Below are the code and all the weights of a small trained network. Each question names an input and a class and asks about switching units off, where a switched-off unit gives its printed mean instead of its output.

import numpy as np


def w(rows, s, z=0):
    codes = np.array(rows[::2]) - 128.0
    scale = np.full(codes.shape[1], s)
    scale[-1] = z or s
    return codes * scale


def norm(h):
    return h / np.sqrt((h * h).mean(-1, keepdims=True) + 1e-5)


def f(y):
    return y / 2 * (1 + np.tanh(0.7978845608 * (y + 0.044715 * y**3)))


def log_softmax(a):
    a = a - a.max(-1, keepdims=True)
    return a - np.log(np.exp(a).sum(-1, keepdims=True))


def net(x, mask):
    res = np.array(x, float).reshape(1, 6) / 4 @ E
    u = 0
    for l in range(2):
        y = f(norm(res) @ A[l][:, :-1].T + A[l][:, -1])
        res = res + np.where(mask[u : u + 16], y, B[l][:, -1]) @ B[l][:, :-1]
        u += 16
    return log_softmax(norm(res)[-1] @ U[:, :-1].T + U[:, -1])


A, B = {}, {}
E = w([
[128,128,126,128],'x0',
[57,126,98,65],'x1',
[56,163,71,225],'x2',
[96,2,126,135],'x3',
[127,127,131,129],'x4',
[130,127,122,127],'x5',
],0.0085)
A[0] = w([
[94,16,95,150,44],'0.n0',
[132,120,138,116,93],'0.n1',
[111,98,201,14,46],'0.n2',
[118,117,107,87,16],'0.n3',
[92,137,27,35,72],'0.n4',
[21,137,94,51,24],'0.n5',
[152,225,110,106,119],'0.n6',
[184,105,177,220,1],'0.n7',
[18,147,116,47,62],'0.n8',
[212,109,197,125,105],'0.n9',
[46,128,111,223,95],'0.n10',
[154,21,91,131,30],'0.n11',
[80,128,65,34,61],'0.n12',
[46,135,109,72,79],'0.n13',
[245,126,106,208,55],'0.n14',
[172,132,123,206,107],'0.n15',
],0.011,0.0032)
B[0] = w([
[41,199,189,90,237],'0.n0',
[124,130,120,122,122],'0.n1',
[147,130,77,106,228],'0.n2',
[131,99,116,136,124],'0.n3',
[164,108,162,143,205],'0.n4',
[155,88,169,248,216],'0.n5',
[40,165,204,99,198],'0.n6',
[175,86,166,196,176],'0.n7',
[173,115,154,212,223],'0.n8',
[121,92,84,137,198],'0.n9',
[135,100,66,66,254],'0.n10',
[80,176,217,91,195],'0.n11',
[171,84,154,164,203],'0.n12',
[180,133,136,186,192],'0.n13',
[146,70,181,168,199],'0.n14',
[140,71,114,151,180],'0.n15',
],0.011,0.0054)
A[1] = w([
[75,144,35,193,167],'1.n0',
[178,119,158,100,163],'1.n1',
[195,198,160,166,68],'1.n2',
[109,176,167,122,24],'1.n3',
[163,112,174,146,4],'1.n4',
[111,72,174,136,171],'1.n5',
[106,205,178,120,79],'1.n6',
[70,115,5,161,191],'1.n7',
[81,164,198,131,32],'1.n8',
[75,177,86,67,225],'1.n9',
[128,218,195,132,74],'1.n10',
[71,150,197,109,36],'1.n11',
[153,195,147,114,97],'1.n12',
[143,99,154,131,83],'1.n13',
[199,105,117,24,88],'1.n14',
[49,123,161,102,78],'1.n15',
],0.012,0.0032)
B[1] = w([
[226,141,58,33,199],'1.n0',
[94,159,49,185,184],'1.n1',
[46,111,134,170,169],'1.n2',
[93,137,178,115,143],'1.n3',
[118,114,103,166,168],'1.n4',
[62,203,115,151,254],'1.n5',
[62,61,137,80,183],'1.n6',
[229,188,111,69,203],'1.n7',
[67,117,120,34,196],'1.n8',
[203,10,164,253,211],'1.n9',
[22,110,148,86,190],'1.n10',
[61,167,121,100,203],'1.n11',
[71,86,162,184,136],'1.n12',
[110,180,126,182,160],'1.n13',
[192,210,17,103,184],'1.n14',
[106,172,158,123,199],'1.n15',
],0.0063,0.005)
U = w([
[21,161,158,80,199],'0',
[181,88,146,251,6],'1',
[212,164,30,69,162],'2',
],0.015,0.0014)

Each question gives the input, the list of numbers given to net, and the class t.
The units are the neurons (one row each of A and B). Each row of codes is followed by its name. A weight is (code - 128) times the scale printed after its matrix; where a second scale follows, it is the last column's (A, B and U).
mask holds one flag per neuron, layer by layer. A switched-off neuron (its flag False) gives its mean, the last column of its row in B, instead of its output. The means were averaged over made-up inputs and are rounded, as every weight is.
A unit's drop is (log p(t) with every unit on - log p(t) with that unit switched off) / (log p(t) with every unit on - log p(t) with every unit switched off).
The circuit of an input: a set's keep is (log p(t) with only the set's units on - log p(t) with every unit switched off) / (log p(t) with every unit on - log p(t) with every unit switched off). Starting from the 12 units with the biggest drops (on a tie, the unit counted first), units are removed one at a time, each time the one whose removal leaves the highest keep (on an exact tie, the one counted first), for as long as the keep stays at least 0.8.
circuit, biggest first: the units of the circuit, biggest drop first
k most important neurons: the k neurons with the biggest drops, biggest first
k most important neurons of layer l: the k neurons of layer l with the biggest drops, biggest first
drop of u: that unit's drop, to one decimal
input [-8,0,5,-7,2,-3], class 0: circuit, biggest first	0.n6
input [-4,6,6,-4,-6,-1], class 1: 3 most important neurons of layer 0	0.n5, 0.n8, 0.n0
input [0,6,-6,-4,3,-5], class 1: 2 most important neurons	0.n10, 0.n8
input [5,5,5,-4,5,6], class 1: 2 most important neurons of layer 0	0.n0, 0.n5
input [-4,-8,-4,8,0,-1], class 0: 2 most important neurons	0.n11, 0.n0
input [-7,-6,-3,-6,4,-3], class 0: 4 most important neurons	0.n6, 0.n5, 0.n8, 0.n12
input [-2,-5,6,3,-8,7], class 2: 2 most important neurons	0.n10, 0.n5
input [0,7,8,0,-1,3], class 2: 2 most important neurons	0.n10, 1.n0
input [0,7,-8,-3,-1,-2], class 2: 2 most important neurons	0.n2, 1.n14
input [7,-7,-3,7,-5,7], class 0: 2 most important neurons of layer 0	0.n11, 0.n0
input [7,6,8,-1,0,5], class 2: 2 most important neurons	0.n10, 1.n0
input [3,6,3,1,1,0], class 1: drop of 0.n9	0.0
input [7,3,5,3,1,4], class 2: drop of 0.n10	0.5
input [1,6,5,2,-3,1], class 1: circuit, biggest first	0.n5
input [-6,6,4,-5,7,3], class 1: drop of 0.n11	0.2
